Below is a small trained network, with its code and all its weights. Each question gives an input and a class and asks what happens when units are switched off, that is, made to give their printed mean instead of their output.

import numpy as np


def w(rows, s, z=0):
    codes = np.array(rows[::2]) - 128.0
    scale = np.full(codes.shape[1], s)
    scale[-1] = z or s
    return codes * scale


def f(y):
    return y / 2 * (1 + np.tanh(0.7978845608 * (y + 0.044715 * y**3)))


def log_softmax(a):
    a = a - a.max(-1, keepdims=True)
    return a - np.log(np.exp(a).sum(-1, keepdims=True))


def net(x, mask):
    res = np.array(x, float).reshape(1, 6) / 4 @ E
    y = f(res @ A[0][:, :-1].T + A[0][:, -1])
    res = res + np.where(mask, y, B[0][:, -1]) @ B[0][:, :-1]
    return log_softmax(res[-1] @ U[:, :-1].T + U[:, -1])


A, B = {}, {}
E = w([
[55,92,147,214,143,173],'x0',
[197,131,197,206,130,60],'x1',
[128,129,134,134,129,130],'x2',
[126,124,126,129,127,125],'x3',
[78,145,66,175,34,59],'x4',
[116,254,151,154,140,153],'x5',
],0.0048)
A[0] = w([
[105,241,130,134,140,152,94],'N1',
[80,142,63,144,44,77,107],'N2',
[116,240,123,134,140,155,82],'N3',
[152,116,154,94,200,175,68],'N4',
[149,117,159,87,205,171,69],'N5',
[54,121,57,53,140,199,39],'N6',
[187,173,101,28,109,99,77],'N7',
[128,127,119,124,126,128,4],'N8',
[134,4,88,98,136,118,60],'N9',
[38,82,135,201,152,200,117],'N10',
],0.011,0.0036)
B[0] = w([
[108,28,140,101,126,116,212],'N1',
[91,178,179,114,130,249,234],'N2',
[108,28,137,108,98,119,203],'N3',
[67,169,142,144,99,192,190],'N4',
[70,169,141,152,107,207,197],'N5',
[193,143,216,185,160,81,220],'N6',
[99,168,20,167,114,71,209],'N7',
[107,123,115,154,48,128,81],'N8',
[82,21,139,113,79,113,204],'N9',
[140,179,21,123,121,75,252],'N10',
],0.02,0.0031)
U = w([
[125,128,126,118,141,133,254],'0',
[70,179,162,129,104,221,41],'1',
[100,1,133,89,100,101,58],'2',
[154,151,125,112,163,125,220],'3',
[132,179,21,145,124,81,43],'4',
[215,138,225,213,168,78,112],'5',
],0.0066)

Each question gives the input, the list of numbers given to net, and the class t.
The units are the neurons (one row each of A and B). Each row of codes is followed by its name. A weight is (code - 128) times the scale printed after its matrix; where a second scale follows, it is the last column's (A, B and U).
mask holds one flag per neuron, in row order. A switched-off neuron (its flag False) gives its mean, the last column of its row in B, instead of its output. The means were averaged over made-up inputs and are rounded, as every weight is.
A unit's drop is (log p(t) with every unit on - log p(t) with that unit switched off) / (log p(t) with every unit on - log p(t) with every unit switched off).
The circuit of an input: a set's keep is (log p(t) with only the set's units on - log p(t) with every unit switched off) / (log p(t) with every unit on - log p(t) with every unit switched off). Starting from all 10 units, units are removed one at a time, each time the one whose removal leaves the highest keep (on an exact tie, the one counted first), for as long as the keep stays at least 0.8.
circuit, biggest first: the units of the circuit, biggest drop first
unit that matters most: the unit with the biggest drop
k most important neurons: the k neurons with the biggest drops, biggest first
drop of u: that unit's drop, to one decimal
input [8,3,-1,-6,-5,2], class 4: circuit, biggest first	(N10)
input [7,-1,5,0,-7,8], class 2: 2 most important neurons	(N1; N3)
input [-7,-5,-2,-2,-3,2], class 4: 2 most important neurons	(N7; N2)
input [8,4,5,2,-2,8], class 2: 2 most important neurons	(N1; N3)
input [-4,-5,-4,4,1,-2], class 5: circuit, biggest first	(N6; N10)
input [-6,-5,2,-6,-6,-4], class 1: 3 most important neurons	(N5; N4; N10)
input [-2,-1,-2,-2,-6,1], class 1: 2 most important neurons	(N5; N4)
input [-4,2,-1,2,-6,5], class 1: 3 most important neurons	(N5; N4; N10)
input [6,5,5,4,1,-3], class 4: 2 most important neurons	(N10; N6)
input [-6,6,1,-1,-8,-7], class 1: circuit, biggest first	(N5; N4)
input [3,3,-5,-7,6,7], class 2: circuit, biggest first	(N1; N3)
input [8,7,-7,0,-6,-5], class 4: 2 most important neurons	(N10; N2)
input [-8,5,-2,7,-7,-6], class 4: 2 most important neurons	(N7; N2)
input [-6,-3,1,-4,6,-6], class 1: 4 most important neurons	(N2; N10; N1; N3)
input [-2,-8,-5,5,-7,-5], class 5: unit that matters most	N6
input [-7,-8,1,-4,-7,-4], class 5: 3 most important neurons	(N6; N2; N10)
input [-8,-5,5,-5,-4,-7], class 4: 4 most important neurons	(N7; N1; N3; N2)
input [8,-4,5,5,-7,-7], class 4: 2 most important neurons	(N10; N2)
input [-6,3,1,8,-3,-8], class 2: 4 most important neurons	(N9; N10; N2; N6)
input [0,2,4,-3,-2,-7], class 2: unit that matters most	N9
input [-7,8,-7,0,8,3], class 1: 2 most important neurons	(N2; N10)
input [-6,-8,4,-6,1,-1], class 5: drop of N6	1.1
input [2,-2,0,-4,4,5], class 2: drop of N7	0.1
input [-7,-8,-4,6,-5,-6], class 5: drop of N6	2.1
input [-4,-1,1,-2,8,-2], class 1: drop of N2	1.0
